Below are the code and all the weights of a small trained network. Each question names an input and a class and asks about switching units off, where a switched-off unit gives its printed mean instead of its output.

import numpy as np


def w(rows, s, z=0):
    codes = np.array(rows[::2]) - 128.0
    scale = np.full(codes.shape[1], s)
    scale[-1] = z or s
    return codes * scale


def f(y):
    return np.maximum(y, 0)


def log_softmax(a):
    a = a - a.max(-1, keepdims=True)
    return a - np.log(np.exp(a).sum(-1, keepdims=True))


def net(x, mask):
    res = np.array(x, float).reshape(1, 5) / 4 @ E
    y = f(res @ A[0][:, :-1].T + A[0][:, -1])
    res = res + np.where(mask, y, B[0][:, -1]) @ B[0][:, :-1]
    return log_softmax(res[-1] @ U[:, :-1].T + U[:, -1])


A, B = {}, {}
E = w([
[126,189,189,126,169,62,98,186,145,55,200],'x0',
[155,144,169,124,102,168,136,161,158,252,204],'x1',
[122,192,103,185,124,149,68,108,218,168,33],'x2',
[201,172,91,196,45,78,201,158,103,169,88],'x3',
[48,62,146,213,149,118,93,173,73,117,115],'x4',
],0.013)
A[0] = w([
[115,175,195,120,180,75,86,170,162,68,172,25],'n1',
[144,84,177,116,112,132,107,171,181,161,143,53],'n2',
[82,112,98,108,129,60,129,100,97,40,46,62],'n3',
[99,218,124,128,103,72,154,211,107,113,127,132],'n4',
[57,111,174,39,171,147,40,82,149,141,137,60],'n5',
[124,71,97,100,136,187,134,66,102,161,114,29],'n6',
[100,47,80,102,71,179,167,128,113,147,81,4],'n7',
[139,158,99,164,187,159,88,95,178,148,100,111],'n8',
[146,57,121,62,158,149,226,152,65,105,174,47],'n9',
[123,119,165,131,114,159,109,182,127,212,163,40],'n10',
[192,157,94,46,119,124,109,111,140,87,113,87],'n11',
[53,78,136,246,150,117,103,176,76,125,117,6],'n12',
],0.011,0.004)
B[0] = w([
[148,178,76,107,197,151,99,133,29,159,78,228],'n1',
[129,152,166,77,106,192,92,208,155,124,73,166],'n2',
[130,62,199,72,40,187,32,238,147,232,147,240],'n3',
[117,115,84,161,136,80,104,112,17,82,109,196],'n4',
[243,86,142,170,65,5,141,32,142,114,40,246],'n5',
[196,217,154,96,168,185,100,153,36,109,90,198],'n6',
[140,189,162,128,199,69,97,109,3,122,107,217],'n7',
[11,89,32,178,186,144,78,112,128,78,184,195],'n8',
[47,131,29,249,150,161,93,131,229,121,119,248],'n9',
[184,53,159,60,99,146,53,200,173,89,134,197],'n10',
[168,176,200,83,107,187,151,82,238,146,178,195],'n11',
[138,210,168,94,97,135,229,39,211,79,254,240],'n12',
],0.0079,0.016)
U = w([
[146,212,134,85,248,144,114,162,25,113,136,65],'0',
[143,230,161,49,138,167,201,81,218,99,251,179],'1',
[124,65,172,58,89,159,71,255,161,144,143,2],'2',
[56,141,47,240,194,158,94,158,211,122,124,98],'3',
[213,112,100,202,22,23,174,118,111,148,88,254],'4',
[115,126,129,126,162,97,142,141,164,174,144,232],'5',
],0.0087,0.0025)

Each question gives the input, the list of numbers given to net, and the class t.
The units are the neurons (one row each of A and B). Each row of codes is followed by its name. A weight is (code - 128) times the scale printed after its matrix; where a second scale follows, it is the last column's (A, B and U).
mask holds one flag per neuron, in row order. A switched-off neuron (its flag False) gives its mean, the last column of its row in B, instead of its output. The means were averaged over made-up inputs and are rounded, as every weight is.
A unit's drop is (log p(t) with every unit on - log p(t) with that unit switched off) / (log p(t) with every unit on - log p(t) with every unit switched off).
The circuit of an input: a set's keep is (log p(t) with only the set's units on - log p(t) with every unit switched off) / (log p(t) with every unit on - log p(t) with every unit switched off). Starting from all 12 units, units are removed one at a time, each time the one whose removal leaves the highest keep (on an exact tie, the one counted first), for as long as the keep stays at least 0.8.
units of the circuit, in order: the units of the circuit, biggest drop first
k most important neurons: the k neurons with the biggest drops, biggest first
drop of u: that unit's drop, to one decimal
input [7,8,1,7,5], class 2: units of the circuit, in order -> n10
input [3,-4,-6,-5,5], class 3: 3 most important neurons -> n9, n11, n1
input [2,7,0,7,0], class 2: 3 most important neurons -> n5, n10, n2
input [2,-3,2,2,5], class 1: 2 most important neurons -> n12, n5
input [-6,-1,1,-5,7], class 1: 2 most important neurons -> n12, n1
input [6,-5,3,3,2], class 0: 3 most important neurons -> n1, n5, n4
input [7,-5,-6,6,-4], class 0: 3 most important neurons -> n5, n1, n4
input [6,-8,2,-4,-4], class 2: 2 most important neurons -> n3, n7
input [7,-6,0,7,7], class 0: 2 most important neurons -> n4, n5
input [-5,3,3,-7,-5], class 4: 3 most important neurons -> n5, n12, n1
input [2,-3,-4,3,4], class 1: 4 most important neurons -> n12, n5, n8, n10
input [-4,-8,4,1,-8], class 1: 2 most important neurons -> n11, n10
input [-5,-2,-2,-3,-5], class 0: 2 most important neurons -> n12, n6
input [-4,6,-7,6,-4], class 3: 4 most important neurons -> n9, n5, n3, n12
input [-8,5,5,-4,-7], class 0: units of the circuit, in order -> n6
input [7,-1,5,-6,-2], class 0: 2 most important neurons -> n1, n9
input [-2,7,2,-4,8], class 1: 2 most important neurons -> n12, n3
input [-5,-6,-2,3,2], class 2: drop of n4 -> 0.1
input [5,3,-7,5,0], class 3: drop of n5 -> 0.2
input [-6,6,-3,-2,-5], class 0: drop of n3 -> 0.8
input [-8,2,1,6,1], class 0: drop of n7 -> 0.2
input [-3,3,7,-1,-5], class 3: units of the circuit, in order -> n8
